What can hang from each mark
nobaz: fovek vurane
vurane: bipu soboreb zipezu
kuno: bipu dakur firi
bipu: fovek linum
firi: soboreb vurane
linum: bipu kuno maza valada
maza: valada
fime: linum maza midan
dakur: maza nobaz
soboreb: bipu fime
midan: firi
zipezu: fime firi midan soboreb
fovek: bipu kuno linum maza
valada: fime firi

Every row comes from one small tree of marks. Brackets hold a mark, then the marks that hang from it, in alphabetical order. Every link used is in the known rows. Which tree was each row made from?
Known rows
(kuno bipu (dakur (nobaz vurane)) firi): [  30 -250   54   98  -82  153   70   12 -146  -30  120  -50   52 -109
  -36   42 -224  167 -128  -73   75    1  -13  -26   47 -445  116  -16
 -108 -117  205  197  -11  135 -245  410  128   13  -68  184  -80 -208
  -61  -39  224   74  170   76  191  -35  202   17]
(firi (vurane bipu (zipezu soboreb))): [-174  277  -75  125   29   49  -44  -93   56 -131 -113  239  -48   48
 -123  -16 -160   -8  -43  120  311   -7 -142  182  -66  -88   50  -11
   52 -123  253  -56 -109   76  -34   93  160  -43  -17  106  -78  -52
   87 -270  -59   18   35    5  227 -241   20  -19]
(fovek (bipu linum) (kuno firi) (maza valada)): [-389 -333    6  -17 -157   97  -56  128  408   88  161  283   75  -27
  217   53 -185   96   86   20  -65  -10 -164  -33   55 -107 -152   23
  -77  -95   94  -81   -9  150 -237  230   34   26   35   79  293   34
 -116  -61 -233  286  -64   48  104  -17   56  -70]
(vurane soboreb (zipezu (fime (linum bipu)) firi)): [-277  326 -218   44  -74 -106  -56  -41  107  -18    4   40   44  120
  -82  -13  -23    4   85  -13   -4  195   46   65 -175   47  -49 -153
  243   32  196  -51  -65   11  -78   -4  170 -175   64  489  -51 -184
  155 -191  -82  182   67  129   -5  -75  156   16]
(zipezu fime firi midan soboreb): [-135  293 -162  105 -123 -125   -7 -125 -216  -72   28   69  -65  -28
 -238  129 -274   94   27 -212   60  260   66  118 -237   15 -203   73
  114   61  119  -63  -88   69  113  128   46 -153  -62  361  -41 -268
  291  220   19   68  120 -136  130   39  203   23]
(soboreb bipu (fime (linum maza valada))): [-245   34   10    5  -76  -96  -40  -41  159  -45 -270  -43 -117   96
  -88   95 -264  117  150   20 -151  206  121  -70  -81   46  -21 -172
  152   29   40 -190  -64  -95 -259   20   79 -168  189  247   17 -170
   54   58   77   59   32  139  -55   27   55 -168]
(zipezu (fime linum (midan (firi vurane)))): [-204  158 -286  200  -31 -228  -61  -77   84  142  -70  -63  -92  -71
    0   70 -208    2   13    3  156   62   37 -107 -140  -32  -22  -77
   23  -24  119 -142  -41 -255 -101  252  180  -95  -58  565    8 -301
   49   85  150   63 -171 -105  130  -20   79  124]
(maza (valada (fime midan) (firi vurane))): [-183   21 -185  165    9 -127  -22  -63  178  -83 -237  -22   45   98
  -28   -7 -259  -16   84   84  148 -139  -36   64  -88 -138   52    6
  -36 -292  170 -230  -82 -127 -183  207   35  -17  -89   67   14  -98
   25  132   50   54   44  -26  150   77  124  -10]
(fovek (kuno bipu (firi soboreb vurane)) (linum maza)): [-208  -69  -96  111   45   47 -246  102  195  107  222   46  115 -178
  145    3 -232  -32  -99 -178  109 -192  -18   16   36  -24  -82 -139
  -72 -111  207  -48 -149  111 -165  315   12  133   73  218  121  -39
 -310   96    7   49  101   85  153  -51  137  -71]
(bipu (fovek kuno) (linum valada)): [ -80  -56   47  -70 -129  -37  -32  -25  527  -23 -126  168  -50   11
  100   69 -256   90   22 -200 -120  146  -70 -124  -99   21  -29  127
   64 -126  -18 -166  -86  -65 -193   94   79   -2  -88   32  -10  -55
  109  -72   19  184 -103   82 -104    6   31  -29]
(nobaz (vurane (soboreb fime) zipezu)): [-126  131   -9   86   -5  128  -14   53   -5 -189 -191  -11  156    8
 -109  -54 -159   65   10  190  218  124  -12  225   59 -163  131  -24
  111 -192  151   24  -46  -35 -183   90  217  -19  -68   53  -65 -101
   93 -146  -47   39   74  176   19  -28  163    1]
(vurane (bipu fovek (linum kuno valada)) (soboreb fime)): [-254  208  -44   13 -130   98  -46 -102  560 -126 -395  103  -28    9
    1  -11 -301   68  145  -80 -101  274  -48    4 -121 -105  -22  110
  343  -82  102 -181   29 -133 -226 -126  229 -128  -11   22  -38  -81
  141 -367   15  169 -174  325   -7 -145   45  -99]
(bipu (linum kuno maza)): [-145  -67  -54  -64  -28  -28   20  -65  381   50 -184 -122 -107   35
  -85   32 -193   54   47 -114 -151    0   14  -36  -64  -37  -83   12
  174   15  101 -286  -41 -102 -133  -31   49  -21   85  188  -14  -79
   62   14   64  166   78   95   71  -10  -29  -94]
(midan (firi (soboreb fime) vurane)): [-188  227  -90  297   72   73 -176   54    8   58 -253  -92    9 -103
  -18  -42 -222 -123  -66  147  239  -20   48   92   71    7  -19   29
  -94 -118  212  -83 -105 -189  -85  129   87   30  -21   68   13 -171
   22   17    8 -150  -29   12   26   -9  124 -148]
(midan (firi (vurane (soboreb bipu) zipezu))): [-165  224 -263  216   13  140 -103  -27   18   -1 -151   14   70  -43
   66  -58 -208  -85   21  272  240  107 -107  136  134 -130  127  -30
   66 -185  164   -3  -72 -116 -210  119  117   13  -38   94  -49  -96
   22 -248  -75  -26   89  125   81 -155  133  -98]
(kuno (firi (soboreb bipu) (vurane zipezu))): [-162   33 -165  222   -3  231 -129  -60  -11   68 -195  -33  105 -105
   32  -41 -216  -45  -42  145  235  -54  -45  136   29 -191   53  -98
 -136 -105  141    2 -117  -67 -256  139   54    4   14  122  -41 -106
 -124  -67 -115   31  208   99  165  -79  134 -141]
(valada (fime linum midan)): [-106  -51 -139   55  -85  -56   67  -92  112  -29 -168  -32   46   55
  -53   90 -127  105   34  -15   24 -123   52  -69 -158   52  -42  -98
   26  -85   75 -147   -4 -158 -121  135  126 -102   -3  307  -15 -113
   68  129   79  101  -31  130   43   58   64  126]
(fovek bipu kuno linum): [-234 -160 -150   -3   14   97   23  142  201 -145  137  275  216  -96
   90   59  -57    4   85  -58   98  -44 -168   59   34  120 -102  -29
  -45  -95  -28   48  -93  169  -89  122   27   39  -35   26  126   55
  -65  131 -108  179  -44  113   99  -71   48   25]
(kuno bipu dakur (firi (soboreb fime))): [-156  -40   64  155  -29  196   -9   13  -66  -71  -89    2   57 -176
   72   24 -173  168  -62 -112    9  -80  166  -17  -94 -124  -14  -73
 -210  -14  218  132  -69   40 -190  235   51  -63   97  219   26 -140
 -191   -5  101  -43   53  254   80   50  245  -64]
(bipu (linum (kuno dakur) (valada fime))): [-145 -112  -42  -51 -109   51  -15  -76  356  -49 -358   52  -60   27
  -50   37 -188  124   41 -123 -252    7   23  -66 -113 -114  -34   13
  160  -14  114 -205  -65 -112 -152  -92   61 -131    4  163  -63  -18
   46  -35   33  135   -8  150  -18    8   37  -97]
(valada fime (firi soboreb)): [-176   58 -122  187   28   15   13  -75   40  -74 -232 -142  279   59
  -49    6 -129  -34   11   84  193 -277  108  127 -113   81  -77   37
 -145 -173  116 -102 -119 -112  -62   -3  -54   27  -18  -84  -20  -43
   58  173 -109  -45  160  134   71  125  145 -116]
(fovek (linum bipu (kuno (dakur maza nobaz)))): [  44 -175  -75  -77   22   54  118  -52  166  -31   17  152  -13  -39
 -200  -38  -65   17  -12  -43  -65  111 -171  -84   30 -103   73 -139
  200  -16  185   46  -47  102 -187  144  249  -89   -9  228  -90 -133
   37 -126  220  155  182  137  219 -156    1   -1]
(fime linum maza midan): [-170  -98 -233   71  -95 -135  135 -164  145   74  -27   44  -71  111
   -1  124 -122   77   57  -49    2 -113   60 -181 -112  116    5 -153
   25  -87   75 -197  -36 -114 -157  231  206  -75   35  476   47 -253
  -39   87  190  254  -72   28  193   16  -52  178]
(midan (firi (soboreb (fime (linum valada))) (vurane bipu))): [-377  301 -128  319  -12   -9 -277   25  190   72 -291   64  -57  -11
   46  -15 -247 -126    9  121  195   72   52   10  -58   17  -21  -70
    0  -50  252 -163  -96 -181  -99   42  186  -75   50  251   19 -196
  -12 -208    9  -31 -186    7   43 -149    5 -234]
(soboreb (bipu linum) (fime midan)): [-154 -146 -177   38 -103  -22  149 -104  192  -83 -323  -54  -10 -129
  -53   58 -265  171  193 -118  -13  192  -63   -3    3  -29  -30  -11
  157  -34  -13  -27   71 -172 -254  228  -21  -99  -14  120   84 -163
   57  171   61  -14   28  243   73    8  145   47]
(firi (soboreb fime) vurane): [-191  189  -74  207   91   81 -129   -4   20  -69 -303  -49   32  -60
 -115  -54 -165  -71  -27   40  200  -64   24  138  -10   25   10  -18
  -30 -109  165 -111 -132  -84  -76  110   53   -6   15   51  -14 -155
  -34   72   -5 -114   36   78   28  -14  127  -87]
(nobaz (fovek (kuno firi) (linum bipu maza))): [ -35 -120   84  -63  -31   97  -62  142  245   -1  304  142   33  -21
   47  -21 -287   56  -38 -110 -111   66  -98  -31   23  -61 -140 -157
  -17 -210   88  -10  -24  133 -219  170  203   56   38  211  -57  -47
  -45   79  -37  170  119  166   96  -32  124  -98]
(nobaz (fovek bipu (kuno dakur) maza)): [-302 -181   -6   97  -39  197   76  112  101 -115  179  323   77    2
   67   56  -85  104   -4   33  -74  -68 -138   -2   66    0  -58  -37
   -4 -148    9   65  -94  209  -65  226  197  -11   28   50   20   23
 -134   80  -39   92  -54  192  134 -107  122  -30]
(linum (bipu fovek) maza): [ -24   79  108  -46  -78   -1    0    2  346  -21  -47   53  -44  188
 -129   42 -264   12   -8  -83 -117   27   24  -90 -100   53   -8   14
  111 -123  141 -143  -41   56 -200   70  189  -31  163   29 -138 -138
  173  -72  171   84   65  144  -14  -30   36 -105]
(vurane (zipezu (fime linum midan))): [-202   65 -160   67  -49 -168   96 -111   95  -15 -101   -4  -60   -1
  -43   86  -74  163   83    9  114   75   66  -56 -268  -14   58 -150
   37   38   61  -87  -52 -175 -155  184  214 -178  -17  563  -18 -182
   32    0   59  223  -88   28  131   -6   74  191]
(fime (linum maza) midan): [-171   -1 -119   31  -79 -130   32  -85  199   56    7   -9  -96  117
  -50  111 -168   87   44  -78  -21  -41  105 -153 -153   86    6 -143
   49  -33  117 -223  -42 -128 -136  196  179  -72  117  452  -30 -191
   -2   31  189  163  -32   14  117   21  -31   58]
(nobaz (fovek kuno linum (maza valada))): [-243 -279  -18   65   12   59  -36  164  157 -124  132  193 -107   90
   99   17 -237   81   47   72  -29  108 -260   75  166  -24 -142 -101
   68 -249  -31 -112 -102   88 -168  286  206   54  -91   27   89   23
  -95  164 -123  209  -51    9  131  -53   84   -8]
(nobaz (fovek (kuno bipu) maza) (vurane (zipezu soboreb))): [-161 -106   91  146  -30  120   -2  173   22  -76  121  153   52   24
  -28   83 -257  193 -125  129  157   26 -200  118  133 -122    1  -98
  154 -189  133   28  -88  266 -111  319  211   10  -49   70  -36  -49
   26  186  -67   70   95   99  198  -68  116  107]
(soboreb (bipu (linum kuno maza (valada fime)))): [-203 -114  -85  -44 -119    3  -55  -79  397   43 -424 -126  -51   68
  -85   72 -323   83  142  -46 -260   73    9  -50  -44  -54  -83  -27
  293    6   60 -300  -15 -125 -272 -123  -18 -119  129   74  -11  -39
  111  114  -14  117  119  201  -18   16   21 -235]
(midan (firi (soboreb (bipu linum)) vurane)): [-241   25 -332  282   -2   84 -108  -48  182  161 -281 -119   45  -89
   50  -17 -280 -127    1   11  159   24 -102   55  150  -16  -89   53
   38  -68  104  -95  -66 -204 -120  148  -76   72  -16   47   43 -184
   -2   37  -60 -118   88   43   71  -97   92 -162]
(fime linum (maza valada)): [-231 -108 -117   66  -31  -93   88  -87  152    7  -99   36 -191  250
   27   77 -133   46   59   42  -69  -24   25 -109  -67   36  -52 -124
  -15 -105   87 -262  -99  -29 -158  128  167  -60   52  352   91 -211
  -19  -25   79  317  -40  -51   85   14  -44   30]
(kuno (bipu (fovek maza)) firi): [ -69 -216  132    9 -115   85    6    8  130   47   62   13   30  -44
   97   93 -275  147  -70  -12  -52 -121  -14  -45  -18 -152  -68   39
  -68 -109   91  -21  -10   49 -313  299  140    8   75   -7   60  -72
  -29   47  128  100   28  179  112   22  186   44]
(soboreb (fime (linum kuno))): [-133   17  -21    1   -6   -2   36  -21  164  -91 -314 -130  -61  -34
 -111   45 -104  110   75   24  -73   85   63   -1 -125  -24  -73 -133
  124   50   38 -177  -47  -95 -123  -91  133 -161   28  274   -5 -127
   73   90   57  156  -17  199   17   38    6   35]
(kuno bipu dakur (firi (vurane soboreb))): [-112   86 -112   86  -10  174  -81  -58   -7  -79   87  135   72 -108
  105  -46 -174   72  -94 -116   36 -108   15    9  -54 -249   98  -62
  -83 -160  268   58  -79  115 -176  267   83    4   50  291  -50 -148
 -226 -217  120   -2   74  194  115  -84  234   25]
(linum (kuno bipu (firi vurane))): [ -52  -51  -53   60   22  140 -113   17  116   15 -139  -74  -15 -179
   48   -2 -230   41  -56  -58    2 -113  -36   -1  -89 -273   20  -73
  -65  -60  184 -123  -55   87 -247  108   49  -42   34  240  -42 -137
 -116  105  125  142   98  136  168  -15   89  -21]
(kuno (dakur (nobaz fovek))): [   9  -22   36  136   55  175  196  -81 -138 -139    2  -14 -142   43
 -113  -15 -140   99  -79   24    8   85  -65   -9   16 -239   84   15
  -37 -171   74   66  -64  -41  -94  254  215  -18 -110  129 -203 -148
   45  -82  140   26  101   81  113  -86  188   -2]

Write each row's tree
[-239   44 -165  215   13   27   62  -76   -7 -140 -333 -164  221  -53
  -63   20 -202   34  150   76  178   12   74  141  -27   55  -53  -33
  -55  -93   20   10  -91  -85 -169   47  -95  -44   21  -94   33 -142
   21  223  -79  -97  180  234  109   89  165 -150]
(valada (firi (soboreb bipu fime)))
[ -68 -145   16   85   95  -87  237 -113    5 -108   -1   28  -60   37
   -1   -4  -95  105   -3   15   38   -6  -27  -83  -79 -225  171   14
 -117 -121  222   30 -110   81 -217  369   65  -31  -30  135   16 -166
  -32 -126  289   83  214   40  191   -4  183  -51]
(kuno bipu (dakur (maza (valada firi)) nobaz))
[-168 -162  110  138  -14   91   10   85   52  -65  112   88 -187  109
   13    9 -215   96   10  190   30  152 -214   -8  119 -169   25  -32
   39 -257   78  -78  -61  100 -194  357  238   14 -119   31    6  -65
    4   -8  -82  189    2   -5  120  -58   84  -46]
(dakur (nobaz (fovek kuno (maza valada))))
[-177  278 -275  138   12   36 -150  -65  -22  -50  -44   29   21   42
  -39  -57 -130 -144  -19  -36   95   13  -49  157   55  -27  -26   40
  101 -179  183 -135 -122  -33  -40  112   60   31  -50  142  -67 -153
   66  -72   23    4   99   10   47  -70  161  -77]
(zipezu (firi (vurane soboreb)))
[ -89 -270  122  -28 -240   72   35  -45  119  -56   28  125   49 -165
   55   97 -280  253   30  -32 -156  155  -16  -36   84 -164 -102  -27
   58 -113  -34  181  -22   41 -315  297  177  -54  -21  -60  110  -12
  -70   -5   43   14   11  364   62   -6  232  -28]
(soboreb (bipu (fovek (kuno dakur firi) maza)) fime)
[-129  -50  -58  -54  -51   21 -125  117  266 -113  -56  274   19  103
  -46   13 -232   -6   99  -65  -29  107 -111  -18  -44   87    8 -134
   53 -110  125 -109  -77  114 -231   45  107  -78   82  140  -71 -113
   54   43  -10  167   -5    3   54  -45  -33  -83]
(fovek (linum bipu valada))
[-182  132 -309  288  -41  104 -108  -99   58   57 -276 -120   17   22
  -58   33 -273 -163  -28  -88   63   55  -66  109  112   -4 -128   88
  133 -102   22  -91 -148 -114 -114  135   19   24  -35  -82  -77 -185
   97  130   98  -61  159   71   61  -77  177 -163]
(zipezu (firi (soboreb (bipu fovek)) vurane))
[-159   -5  -95  208   14  191 -123  -21  -18   22  -22   55   48 -130
   86  -12 -182   27 -143 -144   84 -209   58  -11  -65 -179   38  -72
 -203  -75  262   35 -138   81 -141  282   34   13   78  260  -40 -165
 -272  -38  125  -33   95  107  156  -50  183  -60]
(kuno bipu dakur (firi soboreb vurane))
[-268  224 -105   70  -37   25   19  -92   95 -217 -146   85   66   33
  -30  -24  -87   69  111   25  110   97   22   93 -134   29  -38  -81
  124  -81  136  -26   11  -29  -80   16  187 -100   46  215   18 -119
   28 -276  -31   55  -87  305   26 -139   96  -13]
(vurane bipu (soboreb (fime linum)))
[-232  268 -132  122 -143 -146  146 -217  224  -40  -79  163  -82   82
  -99  155 -201  192   39  -27  192  177   -2  -61 -306  -12  -49  -39
  192   23  101  -25  -19 -120  -80  158  342 -208  -36  438  -54 -179
  204 -239   76  200 -192   74  232 -156   52  239]
(vurane (bipu fovek) (zipezu (fime linum midan) soboreb))
[-284 -284   -5   30  -79 -129  152  -49  436  -42  -52   38  -43  130
   97   70 -247  176   64 -138 -183  -38  -59  -36   -1 -171  -65  104
  135 -114   88 -108  -84   -5 -201  323    6   19   40  -90  154  -31
  -74  -63  148   82   28  134  115  -11  196   44]
(kuno (bipu (fovek (maza (valada firi))) linum) dakur)
[-370 -226 -140   -4  -67  109   31   47  394   62 -133   92  101  -12
  -23   59 -107   29  114   38  -81  -97 -148   28   44   -4 -125   24
  196   43   54 -188   -6   47 -136    0   40  -51  106   23  151    4
   -2   87 -102  196  -16  142  164  -78  -31  -14]
(fovek (bipu (linum kuno)) maza)
[  -8  -49    7  144  -87   84   85  -67   76 -111  -95  -35   33   63
 -161   30 -272    7  -47   28  216  119 -155   76   44 -288   56  161
  111 -209   76   65   19   11 -184  245  270   41 -157 -150 -143 -172
  216 -168  182   94   34   79  163 -190   77  -48]
(dakur (nobaz (vurane (bipu fovek))))
[-109 -141    2  225  -99  132   61  -94 -163  108    6 -102   71  -50
 -128   22 -217   68 -120   63  133  -31  115   -9  139 -289   47  -46
  -69 -150  230  134  -45  -52 -207  340  252   27  -76  189   25 -280
  -78  -83  128   55  127   57  223    4  166  -35]
(kuno (dakur (nobaz vurane)) (firi (soboreb (fime maza))))
[-226   81 -236  237   79  -90  -13 -165   70   60 -216 -136  228   89
  -75  -22 -141 -150  -32  102  199 -425   83  118  -19   70  -45    5
  -48 -251  179 -212 -162 -128  -61   79  -11   87  -14  -30   63 -113
  -51  177  -23  -45  173   72  159   53  132  -71]
(valada (fime maza) (firi soboreb vurane))
[-239    5 -191  297  -45   67   26  -57  -57   94 -261 -129   24  -41
   32   68 -254  -22   66  173  108   29   88  -16  134  117  -81  -41
  -38  -85   97   -7  -43 -157 -213  141   83  -21   47   75  114 -228
   17  130   19  -34   27  158  110   22   94 -160]
(midan (firi (soboreb bipu (fime maza))))
